Below is a small trained network, with its code and all its weights. Each question gives an input and a class and asks what happens when units are switched off, that is, made to give their printed mean instead of their output.

import numpy as np


def w(rows, s, z=0):
    codes = np.array(rows[::2]) - 128.0
    scale = np.full(codes.shape[1], s)
    scale[-1] = z or s
    return codes * scale


def norm(h):
    return h / np.sqrt((h * h).mean(-1, keepdims=True) + 1e-5)


def f(y):
    return y / 2 * (1 + np.tanh(0.7978845608 * (y + 0.044715 * y**3)))


def log_softmax(a):
    a = a - a.max(-1, keepdims=True)
    return a - np.log(np.exp(a).sum(-1, keepdims=True))


def net(x, mask):
    res = np.array(x, float).reshape(1, 4) / 4 @ E
    u = 0
    for l in range(4):
        y = f(norm(res) @ A[l][:, :-1].T + A[l][:, -1])
        res = res + np.where(mask[u : u + 6], y, B[l][:, -1]) @ B[l][:, :-1]
        u += 6
    return log_softmax(norm(res)[-1] @ U[:, :-1].T + U[:, -1])


A, B = {}, {}
E = w([
[237,91,130,217,135],'x0',
[100,29,171,110,163],'x1',
[128,128,128,128,127],'x2',
[161,147,254,163,133],'x3',
],0.0063)
A[0] = w([
[155,44,103,135,130,49],'L0N0',
[149,130,18,111,117,39],'L0N1',
[92,120,47,101,127,59],'L0N2',
[200,49,21,157,106,3],'L0N3',
[204,103,106,123,107,71],'L0N4',
[129,26,6,80,145,38],'L0N5',
],0.011,0.0031)
B[0] = w([
[113,93,156,153,153,178],'L0N0',
[184,102,24,65,123,215],'L0N1',
[159,84,60,182,78,207],'L0N2',
[116,194,210,98,250,234],'L0N3',
[135,119,115,206,126,171],'L0N4',
[75,145,213,172,96,255],'L0N5',
],0.015,0.0046)
A[1] = w([
[139,250,101,116,98,106],'L1N0',
[131,103,79,141,96,60],'L1N1',
[139,99,125,38,138,71],'L1N2',
[172,152,56,160,95,117],'L1N3',
[189,196,94,156,142,2],'L1N4',
[161,155,50,62,220,10],'L1N5',
],0.017,0.0039)
B[1] = w([
[168,131,155,85,234,254],'L1N0',
[93,112,94,76,140,173],'L1N1',
[160,119,237,93,93,138],'L1N2',
[198,141,141,91,112,222],'L1N3',
[88,167,88,253,89,190],'L1N4',
[28,123,30,186,224,192],'L1N5',
],0.017,0.0065)
A[2] = w([
[57,111,103,154,31,2],'L2N0',
[164,90,110,132,182,81],'L2N1',
[244,56,100,218,100,72],'L2N2',
[133,250,120,173,63,62],'L2N3',
[107,125,151,107,47,74],'L2N4',
[167,88,62,215,79,102],'L2N5',
],0.019,0.0033)
B[2] = w([
[34,227,143,227,24,181],'L2N0',
[111,134,131,141,56,221],'L2N1',
[172,65,72,202,100,254],'L2N2',
[143,254,100,201,76,169],'L2N3',
[104,95,160,133,89,178],'L2N4',
[101,149,222,39,187,213],'L2N5',
],0.021,0.0062)
A[3] = w([
[144,86,32,14,69,22],'L3N0',
[217,214,131,113,117,81],'L3N1',
[156,253,80,108,179,169],'L3N2',
[156,123,167,124,81,235],'L3N3',
[180,243,51,84,147,2],'L3N4',
[121,151,75,69,162,133],'L3N5',
],0.018,0.003)
B[3] = w([
[139,155,15,72,6,190],'L3N0',
[174,232,164,97,194,182],'L3N1',
[110,84,45,84,103,247],'L3N2',
[139,112,96,86,110,173],'L3N3',
[110,46,228,144,107,209],'L3N4',
[153,236,117,153,137,183],'L3N5',
],0.023,0.011)
U = w([
[137,149,38,57,14,252],'0',
[192,184,146,8,208,88],'1',
[55,139,28,168,220,131],'2',
[233,229,119,212,116,91],'3',
[15,160,167,189,12,52],'4',
[145,29,211,26,66,134],'5',
[76,100,237,193,222,125],'6',
[212,18,128,224,81,137],'7',
],0.016,0.0015)

Each question gives the input, the list of numbers given to net, and the class t.
The units are the neurons (one row each of A and B). Each row of codes is followed by its name. A weight is (code - 128) times the scale printed after its matrix; where a second scale follows, it is the last column's (A, B and U).
mask holds one flag per neuron, layer by layer. A switched-off neuron (its flag False) gives its mean, the last column of its row in B, instead of its output. The means were averaged over made-up inputs and are rounded, as every weight is.
A unit's drop is (log p(t) with every unit on - log p(t) with that unit switched off) / (log p(t) with every unit on - log p(t) with every unit switched off).
The circuit of an input: a set's keep is (log p(t) with only the set's units on - log p(t) with every unit switched off) / (log p(t) with every unit on - log p(t) with every unit switched off). Starting from the 12 units with the biggest drops (on a tie, the unit counted first), units are removed one at a time, each time the one whose removal leaves the highest keep (on an exact tie, the one counted first), for as long as the keep stays at least 0.8.
circuit, biggest first: the units of the circuit, biggest drop first
unit that matters most: the unit with the biggest drop
top k neurons: the k neurons with the biggest drops, biggest first
top k neurons in layer l: the k neurons of layer l with the biggest drops, biggest first
input [1,-4,8,-7], class 2: circuit, biggest first -> [L1N5]
input [3,0,-1,6], class 3: top 4 neurons -> [L2N3 L0N0 L1N0 L2N2]
input [5,6,6,1], class 7: top 3 neurons in layer 1 -> [L1N5 L1N0 L1N1]
input [-8,1,2,-7], class 4: circuit, biggest first -> [L0N5 L3N0]
input [1,8,-1,8], class 7: top 2 neurons -> [L0N3 L1N0]
input [3,0,-8,-5], class 2: top 2 neurons -> [L0N3 L0N1]
input [8,3,-8,-8], class 6: circuit, biggest first -> [L0N5 L0N3]
input [-3,3,-6,-8], class 4: top 2 neurons -> [L0N5 L2N0]
input [-6,4,8,1], class 5: top 2 neurons in layer 1 -> [L1N2 L1N4]
input [0,-2,-5,4], class 1: top 4 neurons -> [L0N2 L1N5 L0N4 L2N2]
input [-6,4,-1,2], class 5: top 3 neurons -> [L0N5 L1N2 L0N1]
input [7,-1,-2,1], class 3: top 3 neurons -> [L0N1 L0N4 L1N5]
input [2,-6,-3,-8], class 2: top 3 neurons -> [L1N5 L0N3 L0N1]
input [-4,-7,-3,7], class 1: circuit, biggest first -> [L1N0]
input [3,2,-5,1], class 7: top 2 neurons in layer 1 -> [L1N0 L1N5]
input [4,-6,7,-8], class 2: top 3 neurons -> [L0N3 L1N5 L0N1]
input [-3,2,7,5], class 5: top 2 neurons -> [L1N4 L0N5]
input [-6,8,7,-1], class 4: top 2 neurons -> [L1N0 L0N3]
input [0,5,-1,1], class 5: top 2 neurons in layer 1 -> [L1N4 L1N5]
input [1,8,3,-1], class 6: unit that matters most -> L3N0
input [0,2,8,-8], class 4: top 2 neurons in layer 0 -> [L0N5 L0N2]
input [-4,3,8,8], class 5: top 3 neurons in layer 1 -> [L1N4 L1N0 L1N5]
